Here is a tiny trained network, its code and every weight. The questions are about switching its units off for an input and a class, where a switched-off unit gives its printed mean instead of its output.

import numpy as np


def w(rows, s, z=0):
    codes = np.array(rows[::2]) - 128.0
    scale = np.full(codes.shape[1], s)
    scale[-1] = z or s
    return codes * scale


def f(y):
    return np.maximum(y, 0)


def log_softmax(a):
    a = a - a.max(-1, keepdims=True)
    return a - np.log(np.exp(a).sum(-1, keepdims=True))


def net(x, mask):
    res = np.array(x, float).reshape(1, 3) / 4 @ E
    y = f(res @ A[0][:, :-1].T + A[0][:, -1])
    res = res + np.where(mask, y, B[0][:, -1]) @ B[0][:, :-1]
    return log_softmax(res[-1] @ U[:, :-1].T + U[:, -1])


A, B = {}, {}
E = w([
[218,10,195,117],'x0',
[207,168,95,137],'x1',
[174,39,85,215],'x2',
],0.011)
A[0] = w([
[112,148,118,169,193],'neuron 1',
[38,153,86,151,107],'neuron 2',
[169,98,199,42,189],'neuron 3',
[50,86,90,200,142],'neuron 4',
[245,179,85,116,143],'neuron 5',
[118,100,97,136,133],'neuron 6',
[100,146,99,153,156],'neuron 7',
[112,87,106,199,101],'neuron 8',
[84,135,129,122,129],'neuron 9',
[106,122,134,120,3],'neuron 10',
[51,102,192,79,195],'neuron 11',
[86,178,106,112,150],'neuron 12',
[101,118,123,180,122],'neuron 13',
[87,148,83,166,198],'neuron 14',
[254,103,76,200,203],'neuron 15',
[99,83,76,137,127],'neuron 16',
],0.016,0.0042)
B[0] = w([
[105,152,111,109,166],'neuron 1',
[91,102,122,7,219],'neuron 2',
[134,76,217,194,213],'neuron 3',
[39,163,84,160,187],'neuron 4',
[197,251,142,135,204],'neuron 5',
[105,119,105,147,150],'neuron 6',
[98,142,109,88,173],'neuron 7',
[83,118,63,156,178],'neuron 8',
[101,105,152,104,169],'neuron 9',
[139,114,128,139,133],'neuron 10',
[67,137,207,202,216],'neuron 11',
[100,127,159,28,213],'neuron 12',
[87,128,93,136,153],'neuron 13',
[81,141,92,81,194],'neuron 14',
[212,57,7,163,254],'neuron 15',
[85,123,93,161,159],'neuron 16',
],0.028,0.016)
U = w([
[109,107,78,163,149],'0',
[60,70,253,171,120],'1',
[255,69,132,133,216],'2',
[140,161,138,120,3],'3',
[58,100,177,13,128],'4',
[168,231,147,69,217],'5',
[57,152,154,146,72],'6',
],0.0096,0.0045)

Each question gives the input, the list of numbers given to net, and the class t.
The units are the neurons (one row each of A and B). Each row of codes is followed by its name. A weight is (code - 128) times the scale printed after its matrix; where a second scale follows, it is the last column's (A, B and U).
mask holds one flag per neuron, in row order. A switched-off neuron (its flag False) gives its mean, the last column of its row in B, instead of its output. The means were averaged over made-up inputs and are rounded, as every weight is.
A unit's drop is (log p(t) with every unit on - log p(t) with that unit switched off) / (log p(t) with every unit on - log p(t) with every unit switched off).
The circuit of an input: a set's keep is (log p(t) with only the set's units on - log p(t) with every unit switched off) / (log p(t) with every unit on - log p(t) with every unit switched off). Starting from the 12 units with the biggest drops (on a tie, the unit counted first), units are removed one at a time, each time the one whose removal leaves the highest keep (on an exact tie, the one counted first), for as long as the keep stays at least 0.8.
circuit, biggest first: the units of the circuit, biggest drop first
k most important neurons: the k neurons with the biggest drops, biggest first
drop of u: that unit's drop, to one decimal
input [6,-1,6], class 2: circuit, biggest first => [neuron 15]
input [4,-3,2], class 0: 2 most important neurons => [neuron 12; neuron 11]
input [-3,-8,7], class 6: 3 most important neurons => [neuron 15; neuron 4; neuron 12]
input [-7,7,0], class 5: 3 most important neurons => [neuron 5; neuron 3; neuron 11]
input [5,7,-7], class 2: 3 most important neurons => [neuron 3; neuron 11; neuron 5]
input [0,-3,2], class 6: 2 most important neurons => [neuron 15; neuron 3]
input [-2,6,0], class 5: 2 most important neurons => [neuron 5; neuron 3]
input [-3,-8,5], class 6: drop of neuron 12 => 1.2
input [-6,7,2], class 5: drop of neuron 5 => 0.6
input [0,7,6], class 2: drop of neuron 15 => 0.6
input [-7,-8,6], class 4: drop of neuron 2 => 0.9
input [-2,-7,5], class 6: 3 most important neurons => [neuron 15; neuron 4; neuron 12]
